(in the rows, 128 means zero)
Known rows:
Q456: 97 114 139 128 124 142 120 139 135 109 131 155 118 130 129 165 137 126 138 129 101 161 143 121 115 110 91 148 146 110
Q211: 95 112 129 116 105 150 114 154 129 116 143 150 112 154 118 136 155 111 137 132 103 143 157 117 106 104 94 129 141 112
Q77: 105 132 163 147 114 168 144 138 142 97 124 184 116 104 96 159 152 121 143 114 96 193 147 141 123 121 78 124 138 134
Q652: 98 111 113 106 128 131 102 151 140 126 136 151 120 168 146 144 154 123 150 138 101 129 141 104 123 99 85 139 154 94
Q412: 95 104 120 105 131 130 99 138 129 121 123 151 118 154 149 156 131 116 138 129 101 128 146 127 116 104 99 156 156 95
Q971: 99 112 125 112 112 142 115 154 126 115 135 146 112 159 121 135 154 114 138 135 107 134 141 121 115 104 96 120 149 107
Q466: 144 133 136 104 99 133 101 179 120 112 119 159 120 168 138 171 155 105 148 153 104 143 175 111 82 90 81 131 160 104
Q986: 143 135 139 106 108 152 116 184 112 114 134 163 113 165 132 161 166 105 149 150 120 171 154 118 90 97 87 135 145 100
Q610: 146 148 155 136 97 152 144 192 118 91 125 153 114 127 101 171 167 108 151 146 118 199 145 114 88 101 83 119 135 130
Q247: 96 116 127 121 111 139 109 152 131 124 140 150 110 169 119 149 149 116 146 147 92 132 149 114 115 104 79 114 157 107
Q982: 145 133 137 105 106 137 108 179 117 112 124 161 117 169 136 165 160 107 150 153 112 153 161 112 90 93 84 129 157 98
Q136: 146 135 137 102 110 145 111 179 116 110 127 163 118 167 136 162 165 109 148 152 119 163 148 116 96 93 89 131 153 95
Q612: 145 139 134 118 116 133 122 187 123 110 118 157 120 152 133 172 163 112 163 152 114 176 144 101 98 99 75 135 149 106
Q641: 95 116 134 122 113 154 120 155 131 121 152 155 112 160 123 140 158 121 143 136 104 148 153 116 110 107 84 125 144 108
Q677: 101 113 128 121 117 135 122 160 128 119 137 150 115 166 126 134 151 125 149 135 103 132 145 118 114 112 81 113 157 105
Q939: 144 130 117 91 125 128 99 180 118 121 117 159 122 174 153 165 162 105 157 153 118 153 142 106 105 92 86 148 156 87
Q68: 97 111 113 104 128 134 101 149 138 125 137 150 119 167 146 145 154 121 147 136 103 128 139 107 124 97 88 141 152 95
Q675: 100 127 149 153 99 148 148 163 139 99 142 145 114 123 91 148 158 125 147 132 100 177 143 107 108 114 77 107 135 138

Facts:
{Q92, Q388, Q474, Q376, Q580, Q756, Q851, Q203, Q662, Q612, Q233, Q348, Q305, Q207, Q919, Q642, Q263, Q423, Q488, Q896, Q334, Q779, Q549, Q646, Q251, Q586, Q57, Q456, Q226, Q324, Q837, Q631, Q122, Q490, Q715, Q100, Q231, Q913, Q390, Q254, Q45, Q773, Q500} κ b
{Q982, Q735, Q357, Q319, Q466, Q236, Q31, Q419, Q314, Q247, Q753, Q619, Q944, Q95, Q677, Q75, Q971, Q427, Q904, Q634, Q36, Q648, Q824, Q171, Q935, Q703, Q273, Q136, Q141} κ e
{Q893, Q354, Q875, Q134, Q745, Q719, Q911, Q769, Q652, Q526, Q950, Q924, Q242, Q847, Q910, Q358, Q417, Q510, Q483, Q765, Q498, Q457, Q350, Q949, Q939, Q420, Q516, Q181, Q60, Q33, Q793, Q926, Q682, Q68, Q989, Q151, Q325, Q940, Q857, Q23, Q818, Q570, Q318, Q61, Q621, Q328, Q91, Q814, Q49, Q281, Q230, Q189, Q58, Q372, Q833, Q27, Q861, Q790, Q523, Q412, Q725, Q733, Q382, Q707, Q119, Q477, Q366, Q551} κ a
{Q145, Q588, Q775, Q494, Q298, Q974, Q102, Q770, Q565, Q66, Q411, Q941, Q34, Q133, Q343, Q709, Q2, Q211, Q684, Q641, Q720, Q205, Q280, Q608, Q589, Q245, Q830, Q876, Q278, Q737, Q638, Q986, Q178, Q848, Q345, Q459, Q520, Q788, Q806, Q905, Q863, Q307, Q829, Q815, Q943, Q42} κ c
{Q817, Q881, Q845, Q458, Q475, Q822, Q129, Q338, Q962, Q927, Q77, Q610, Q842, Q945, Q330, Q451, Q583, Q460, Q12, Q499, Q969, Q617, Q139, Q862, Q675, Q110, Q538, Q532, Q873, Q67, Q877} κ d
Q354 Φ Q986
Q134 Φ Q298, Q75, Q42
Q817 Φ Q944, Q905, Q648, Q709
Q580 Φ Q58, Q893, Q60, Q325, Q971
Q756 Φ Q943
Q881 Φ Q815, Q893, Q345
Q652 Φ Q475
Q851 Φ Q857
Q458 Φ Q944
Q612 Φ Q263, Q877
Q847 Φ Q67, Q42
Q411 Φ Q773, Q102, Q245, Q33
Q358 Φ Q910, Q307, Q281, Q181, Q842
Q941 Φ Q583
Q34 Φ Q58, Q92, Q488, Q211
Q133 Φ Q779, Q494, Q33, Q911
Q319 Φ Q236, Q102
Q765 Φ Q334, Q2, Q893
Q498 Φ Q940, Q477
Q896 Φ Q77, Q139, Q662, Q500
Q350 Φ Q490
Q949 Φ Q845
Q31 Φ Q779, Q102, Q419, Q382, Q793
Q420 Φ Q833, Q75
Q314 Φ Q280, Q815
Q549 Φ Q499, Q129
Q247 Φ Q281, Q345
Q753 Φ Q273, Q189, Q875, Q136
Q619 Φ Q583, Q720, Q588
Q205 Φ Q516, Q66, Q793
Q324 Φ Q102, Q924
Q151 Φ Q986, Q733
Q589 Φ Q845, Q23, Q490, Q926, Q60
Q677 Φ Q2, Q419, Q490
Q830 Φ Q281, Q298
Q818 Φ Q737, Q943, Q945, Q376
Q837 Φ Q510, Q417, Q833
Q318 Φ Q412
Q460 Φ Q388, Q565
Q621 Φ Q682, Q684, Q75
Q328 Φ Q141, Q102
Q427 Φ Q570
Q634 Φ Q456, Q129
Q278 Φ Q483, Q145
Q36 Φ Q226, Q419, Q565
Q230 Φ Q102
Q824 Φ Q45
Q969 Φ Q610, Q92
Q617 Φ Q242, Q298
Q638 Φ Q703, Q516, Q45
Q725 Φ Q510, Q281
Q675 Φ Q719, Q211
Q110 Φ Q924, Q207
Q913 Φ Q770
Q538 Φ Q412, Q494, Q334
Q171 Φ Q848, Q2
Q459 Φ Q23, Q944, Q911
Q520 Φ Q642, Q924, Q325
Q788 Φ Q779, Q735, Q715
Q806 Φ Q662
Q873 Φ Q307, Q523
Q863 Φ Q775, Q822, Q945
Q829 Φ Q372, Q962, Q719
Q893 σ Q837, Q877
Q354 σ Q203, Q851
Q875 σ Q230, Q919
Q134 σ Q943, Q203, Q324, Q851
Q474 σ Q926
Q817 σ Q483
Q911 σ Q551, Q350, Q494
Q580 σ Q388, Q27
Q756 σ Q837, Q12, Q42
Q242 σ Q49, Q457
Q974 σ Q95, Q769, Q638
Q357 σ Q940, Q532
Q770 σ Q498, Q338
Q348 σ Q459, Q273
Q411 σ Q458
Q358 σ Q350, Q707, Q466
Q305 σ Q68, Q325
Q423 σ Q318, Q989
Q488 σ Q941, Q940, Q95, Q989
Q129 σ Q642, Q245, Q390
Q962 σ Q382
Q31 σ Q390, Q298
Q419 σ Q641
Q709 σ Q896, Q989
Q420 σ Q586, Q330, Q68
Q77 σ Q814
Q549 σ Q510, Q815, Q119, Q638
Q181 σ Q2, Q61, Q233, Q745
Q842 σ Q251
Q945 σ Q122, Q532
Q646 σ Q343, Q775, Q896, Q707, Q338
Q60 σ Q941, Q986
Q57 σ Q939, Q733, Q345
Q720 σ Q231, Q765
Q456 σ Q790, Q27, Q334
Q608 σ Q904
Q451 σ Q510
Q75 σ Q91, Q178, Q707, Q211
Q570 σ Q151, Q814
Q634 σ Q133, Q684
Q278 σ Q924, Q621
Q737 σ Q251
Q36 σ Q247, Q466
Q631 σ Q982, Q466
Q715 σ Q924, Q927, Q500, Q950
Q499 σ Q151
Q969 σ Q526, Q769, Q92, Q390, Q818
Q617 σ Q12, Q67
Q372 σ Q790, Q324
Q833 σ Q904
Q100 σ Q58
Q861 σ Q459, Q682, Q927, Q178, Q876
Q523 σ Q475, Q848, Q122, Q862, Q588
Q412 σ Q703, Q551, Q483, Q314
Q725 σ Q910
Q110 σ Q494
Q171 σ Q589, Q565
Q935 σ Q23, Q67, Q66
Q254 σ Q211
Q773 σ Q583, Q273, Q119
Q905 σ Q376
Q477 σ Q236
Q307 σ Q982, Q944, Q273, Q45, Q881, Q338
Q366 σ Q189, Q376
{Q92, Q388, Q875, Q145, Q134, Q745, Q474, Q817, Q588, Q719, Q911, Q769, Q580, Q756, Q881, Q652, Q494, Q950, Q851, Q735, Q924, Q298, Q458, Q974, Q662, Q102, Q357, Q770, Q565, Q66, Q910, Q233, Q411, Q358, Q941, Q305, Q207, Q919, Q34, Q475, Q133, Q417, Q510, Q765, Q457, Q129, Q338, Q350, Q343, Q334, Q962, Q949, Q236, Q31, Q419, Q709, Q420, Q77, Q516, Q314, Q779, Q181, Q247, Q211, Q753, Q842, Q945, Q646, Q60, Q251, Q641, Q586, Q793, Q57, Q720, Q682, Q68, Q456, Q205, Q280, Q989, Q608, Q330, Q451, Q589, Q677, Q325, Q940, Q75, Q830, Q837, Q61, Q876, Q971, Q328, Q278, Q814, Q737, Q49, Q36, Q281, Q230, Q631, Q648, Q824, Q58, Q638, Q372, Q833, Q27, Q139, Q100, Q523, Q412, Q178, Q725, Q848, Q675, Q110, Q913, Q345, Q171, Q390, Q733, Q935, Q703, Q382, Q254, Q707, Q459, Q45, Q119, Q788, Q905, Q873, Q477, Q863, Q307, Q829, Q815, Q67, Q943, Q366, Q141, Q42, Q551} α f
{Q982, Q893, Q354, Q376, Q775, Q845, Q526, Q203, Q242, Q612, Q847, Q348, Q642, Q263, Q822, Q319, Q423, Q483, Q498, Q488, Q896, Q466, Q927, Q939, Q2, Q549, Q610, Q684, Q33, Q619, Q944, Q926, Q95, Q226, Q324, Q151, Q583, Q857, Q23, Q245, Q818, Q570, Q318, Q460, Q621, Q427, Q12, Q904, Q634, Q91, Q122, Q189, Q490, Q715, Q499, Q969, Q617, Q986, Q862, Q861, Q790, Q231, Q538, Q273, Q136, Q532, Q520, Q773, Q806, Q500, Q877} α g

Rows:
No name comes twice in this set of rows, the named rows included.
99 130 152 156 104 152 150 166 138 100 144 145 113 124 97 151 158 131 148 130 102 171 143 116 106 113 73 109 136 139 -> Q458
142 138 139 110 114 150 123 191 109 116 131 160 112 169 135 158 163 108 155 147 123 163 154 127 88 101 82 133 149 103 -> Q245
98 104 138 123 121 134 119 140 124 117 127 158 115 152 127 148 132 124 141 133 100 143 151 126 112 121 91 127 160 99 -> Q171
144 121 129 95 132 122 102 162 113 120 106 169 124 162 156 177 141 107 154 149 114 166 148 112 103 107 93 158 162 77 -> Q354
142 131 136 112 110 137 124 190 108 117 124 162 115 168 128 153 161 104 162 151 116 169 155 114 90 112 78 124 151 100 -> Q520
144 139 130 111 115 135 122 189 117 107 115 149 118 148 130 169 163 105 157 147 119 170 138 115 97 96 84 138 145 111 -> Q642
96 113 132 126 113 142 126 161 128 122 144 153 112 163 122 135 152 120 150 133 102 141 156 116 108 116 78 119 149 110 -> Q459
96 109 107 100 126 132 100 153 130 121 130 143 116 163 141 138 153 111 145 133 108 122 134 115 121 96 95 142 150 100 -> Q325
93 110 140 119 111 147 101 130 128 119 136 155 111 153 129 170 130 116 128 139 91 132 162 131 107 100 94 138 158 105 -> Q75
97 118 124 121 114 142 119 158 138 108 133 140 114 138 120 145 158 116 143 131 105 150 135 111 117 99 91 133 138 119 -> Q92
98 125 130 128 119 148 121 160 142 112 142 144 116 143 129 154 157 127 144 131 105 142 141 115 114 96 82 137 142 121 -> Q45
99 131 153 154 103 158 146 163 141 100 150 147 112 125 98 155 160 131 143 133 102 174 143 114 107 106 75 113 135 139 -> Q330
94 107 145 126 117 150 120 139 126 120 140 163 113 148 125 153 136 122 137 131 101 158 159 126 108 120 92 137 149 102 -> Q974
90 109 141 125 109 151 107 136 126 121 140 156 108 150 122 165 131 111 132 136 91 143 167 131 101 109 90 140 152 109 -> Q307
142 134 144 119 122 133 122 176 113 105 108 158 118 138 142 186 139 111 152 139 115 169 151 129 89 105 85 152 153 107 -> Q773

The same objects again, as new rows of numbers:
Known rows:
Q873: 99 119 121 137 110 128 117 131 107 157 135 159 147 111 153 147 168 96 135 135 179 96 145 116 106 112 138 98 154 136 52 124 116 146 137 141 113 143 134 111 123 129 154 133
Q549: 130 112 119 210 153 108 132 136 137 86 171 93 188 111 145 157 104 149 109 132 87 93 165 117 150 69 53 139 142 147 148 141 135 72 104 122 90 87 171 157 99 193 129 181
Q638: 103 142 135 126 121 133 136 124 132 164 97 129 123 175 143 104 152 93 169 119 140 99 116 86 94 111 155 107 144 111 124 137 115 150 121 143 109 170 151 119 137 152 120 138
Q675: 95 119 123 144 114 128 120 132 110 160 137 159 147 115 153 142 168 95 139 136 182 100 152 110 108 105 133 97 159 136 55 128 121 145 131 144 119 140 134 112 119 129 156 128
Q863: 98 141 137 143 120 130 144 129 142 144 86 142 123 151 126 108 126 93 161 121 138 98 124 102 92 106 134 106 145 122 121 146 115 142 122 136 99 165 146 121 125 147 123 150
Q358: 158 167 144 107 144 125 128 130 169 110 70 125 72 122 73 175 103 92 148 130 119 148 106 183 86 113 142 107 120 147 108 141 120 176 147 82 115 122 129 102 130 97 125 144
Q817: 80 126 120 172 124 124 134 138 122 143 134 164 140 96 133 144 137 93 134 139 186 100 171 121 107 94 113 96 173 143 54 138 124 135 121 138 114 130 134 104 102 126 158 133
Q151: 222 147 156 137 178 141 91 86 180 143 134 57 97 165 95 124 170 105 127 107 66 167 127 148 151 102 126 181 110 143 158 118 168 152 95 73 155 86 119 143 94 130 141 99
Q390: 86 116 90 108 89 112 145 162 76 126 155 138 173 139 183 139 122 149 156 145 161 103 116 86 126 155 147 90 163 112 134 140 115 91 151 185 122 141 163 132 158 156 80 152
Q719: 139 156 135 94 134 133 135 131 153 125 91 137 70 134 89 132 105 114 148 134 136 169 111 155 111 144 149 122 126 123 138 136 133 157 138 113 155 127 105 109 132 84 117 108
Q950: 147 153 133 70 130 138 128 125 140 143 99 125 71 156 108 126 131 117 153 132 138 168 95 142 118 154 175 119 119 117 140 123 131 167 140 122 159 137 109 111 149 83 111 100
Q682: 148 157 134 70 132 138 128 126 139 142 101 124 72 158 106 127 131 117 152 133 139 170 96 142 116 155 174 121 123 116 140 123 130 168 137 121 159 134 112 107 149 83 111 99
Q709: 68 135 128 148 119 122 163 132 131 118 89 160 120 113 104 93 79 127 136 117 132 106 139 120 100 136 120 117 142 130 139 151 114 113 128 140 99 161 127 124 119 137 118 141
Q281: 156 154 139 62 126 133 124 120 128 110 80 127 88 129 86 163 115 119 130 119 107 152 78 185 99 168 164 130 103 130 124 120 106 169 162 95 122 135 119 102 153 94 111 125
Q372: 135 151 140 111 130 131 138 139 163 107 79 152 77 109 71 137 81 108 137 131 130 170 118 172 107 140 131 124 126 131 133 144 136 143 143 108 148 122 99 114 119 87 121 122
Q451: 67 112 114 145 106 121 139 136 99 130 137 179 146 73 132 129 119 129 112 136 178 104 162 135 117 143 122 108 151 147 69 129 115 119 141 147 117 137 118 115 118 113 149 123
Q943: 94 124 135 111 100 137 140 128 112 155 103 151 134 160 137 82 134 114 148 111 137 113 107 88 109 152 153 128 137 98 139 133 116 126 130 156 122 174 129 125 137 145 115 122
Q490: 123 78 118 170 133 96 123 123 118 92 182 105 193 104 170 130 118 183 109 132 76 105 159 115 159 119 62 137 100 145 168 128 140 66 141 148 121 99 148 194 128 167 130 156

Rows:
No name comes twice in this set of rows, the named rows included.
113 142 141 115 115 130 134 120 117 131 79 131 137 147 122 138 134 95 142 106 112 83 94 124 79 124 144 118 130 123 107 134 90 151 142 115 69 170 161 109 139 162 118 163 -> Q830
162 169 148 115 141 137 128 134 170 111 71 133 80 132 67 173 105 75 145 125 126 156 103 173 91 106 135 122 138 129 109 142 124 165 135 84 119 119 126 93 113 110 126 142 -> Q134
96 131 128 105 104 136 141 120 103 154 105 138 134 156 137 86 136 117 147 107 131 108 103 95 109 161 163 129 143 107 139 134 112 127 132 151 116 171 133 121 137 146 106 121 -> Q42
80 108 110 146 101 116 131 130 97 134 136 173 151 65 121 122 123 114 114 124 173 111 165 142 120 162 130 115 166 157 70 143 135 108 149 145 129 128 111 127 96 120 139 115 -> Q77
197 135 155 124 172 141 103 91 160 132 141 77 95 154 102 108 150 143 108 112 64 176 123 150 164 128 121 188 88 129 177 107 157 141 102 88 165 94 104 146 114 111 142 87 -> Q23
93 113 103 158 99 100 143 168 124 99 125 152 172 106 154 172 94 112 162 149 152 93 143 114 98 102 100 72 165 138 108 162 125 91 159 161 103 126 164 143 126 166 104 191 -> Q580
131 117 149 160 156 140 128 90 129 138 148 90 149 159 134 68 149 153 98 94 68 110 135 95 156 119 102 187 104 114 178 110 130 111 88 120 113 137 131 150 114 168 146 112 -> Q986
197 144 167 177 185 137 111 104 204 103 115 89 95 128 68 141 116 110 105 117 65 164 142 170 140 67 75 176 100 143 152 126 155 144 92 58 131 83 115 133 84 127 162 130 -> Q354
93 108 97 108 79 113 138 163 78 129 153 145 180 136 184 138 124 138 156 142 158 106 109 85 125 154 142 97 160 104 133 141 119 85 157 187 127 141 157 136 151 162 85 154 -> Q388
107 109 121 112 106 123 106 120 96 171 141 147 149 131 176 147 201 100 149 135 175 95 136 107 104 123 153 91 136 137 53 113 116 160 150 149 123 151 140 120 143 123 156 122 -> Q881
141 90 117 156 123 120 120 130 93 109 191 97 206 135 176 125 140 169 101 121 88 108 131 93 173 126 90 164 124 113 170 118 133 64 116 150 120 106 154 164 126 191 116 147 -> Q203
153 121 131 119 81 137 107 113 128 185 91 132 151 158 130 80 171 51 171 94 133 116 111 92 106 156 179 131 170 125 123 164 158 122 141 136 137 155 129 154 95 170 94 123 -> Q133
157 160 126 74 123 142 127 136 142 145 94 123 71 153 106 121 126 118 145 134 151 164 94 143 124 153 186 119 120 123 141 126 133 167 131 119 154 141 109 106 152 87 107 109 -> Q924
157 158 143 106 143 130 123 130 177 136 81 124 65 148 95 151 127 86 168 138 135 160 115 154 95 106 149 100 123 136 120 140 138 177 139 103 147 126 120 113 132 88 129 127 -> Q949

Now the same objects, written a new way:
Known rows:
Q203: 152 115 163 172 136 114 164 133 117 123 157 147 140 156 109 117 145 166 106 52 118 129 126 119 166 89
Q770: 105 129 107 119 124 107 148 148 116 132 100 144 120 107 121 134 121 117 150 200 127 102 115 114 100 146
Q715: 138 98 149 172 125 117 186 140 106 123 179 166 139 169 108 118 148 170 116 82 125 124 126 119 109 86
Q662: 136 112 111 119 132 83 160 135 121 140 172 145 122 114 117 134 144 148 143 122 134 132 113 98 158 160
Q589: 99 141 120 113 143 120 107 137 124 134 94 134 124 93 116 136 113 126 137 164 119 112 122 104 140 128
Q944: 166 131 151 106 107 155 190 122 120 115 117 139 125 152 119 97 136 151 120 55 94 128 139 159 112 118
Q549: 173 91 155 146 130 130 156 138 100 103 164 170 142 161 113 161 147 173 123 95 120 130 126 121 116 75
Q245: 153 131 151 169 137 175 129 135 129 113 85 144 152 153 115 131 124 121 108 124 119 101 135 133 137 93
Q725: 95 130 119 100 140 114 92 139 118 137 124 138 123 98 119 148 125 134 135 169 125 116 123 110 114 130
Q278: 94 131 122 109 131 132 111 144 113 146 109 146 119 111 108 140 110 123 149 170 114 102 122 86 105 133
Q586: 131 119 116 110 137 82 152 131 120 137 164 143 122 107 114 132 141 150 141 100 131 137 111 97 170 142
Q989: 149 144 119 110 132 116 108 128 125 118 99 138 121 91 119 152 130 104 144 162 116 117 112 125 149 151
Q100: 126 105 113 105 136 79 150 137 118 138 177 147 124 111 116 146 143 163 144 122 132 137 115 94 148 148
Q779: 137 109 108 117 134 83 163 135 124 139 175 147 123 112 116 133 143 153 140 122 138 136 113 100 158 152
Q456: 110 99 102 112 136 91 153 140 123 147 190 151 123 120 118 131 141 161 139 124 140 132 118 90 133 145
Q205: 94 136 116 108 140 121 110 139 122 132 100 135 125 97 115 144 112 129 138 173 120 111 124 105 129 132
Q466: 162 139 167 101 106 143 190 124 117 109 113 128 126 142 113 101 136 152 120 45 83 129 138 161 120 111
Q263: 158 108 158 169 139 120 199 130 136 108 185 161 148 142 106 122 144 165 104 76 121 139 127 136 141 81

Rows:
No name comes twice in this set of rows, the named rows included.
97 134 124 97 126 88 142 147 110 126 129 146 116 90 111 144 123 127 147 189 116 117 116 120 89 134 -> Q358
159 116 158 184 126 112 182 132 108 128 154 157 134 165 108 108 148 156 115 49 115 121 121 116 148 94 -> Q500
176 97 161 149 129 110 175 142 110 99 167 157 147 157 107 164 151 162 126 112 121 133 126 134 126 97 -> Q423
126 137 115 113 136 119 128 139 138 129 98 128 130 97 117 144 121 104 136 190 131 113 121 120 147 160 -> Q848
170 118 156 103 129 175 40 120 109 125 172 153 130 157 139 165 164 148 113 76 113 133 143 156 70 112 -> Q969
126 139 170 170 137 146 119 132 108 122 106 145 135 146 111 118 127 137 111 93 105 108 130 132 118 72 -> Q621
159 113 170 162 134 109 173 134 114 116 159 148 141 156 109 132 149 162 110 65 120 132 124 127 157 98 -> Q231
115 123 156 169 126 142 143 142 106 122 123 159 136 156 112 120 132 138 116 134 110 102 130 134 73 73 -> Q861
115 125 113 33 113 118 170 131 116 130 139 131 107 100 120 128 125 161 152 116 103 138 132 129 91 153 -> Q36
112 151 136 112 129 82 135 134 119 126 110 133 113 85 109 131 121 114 144 159 109 120 112 128 131 138 -> Q350
99 136 112 129 135 133 107 141 127 151 99 129 126 113 117 119 118 106 139 153 128 102 122 95 144 159 -> Q943

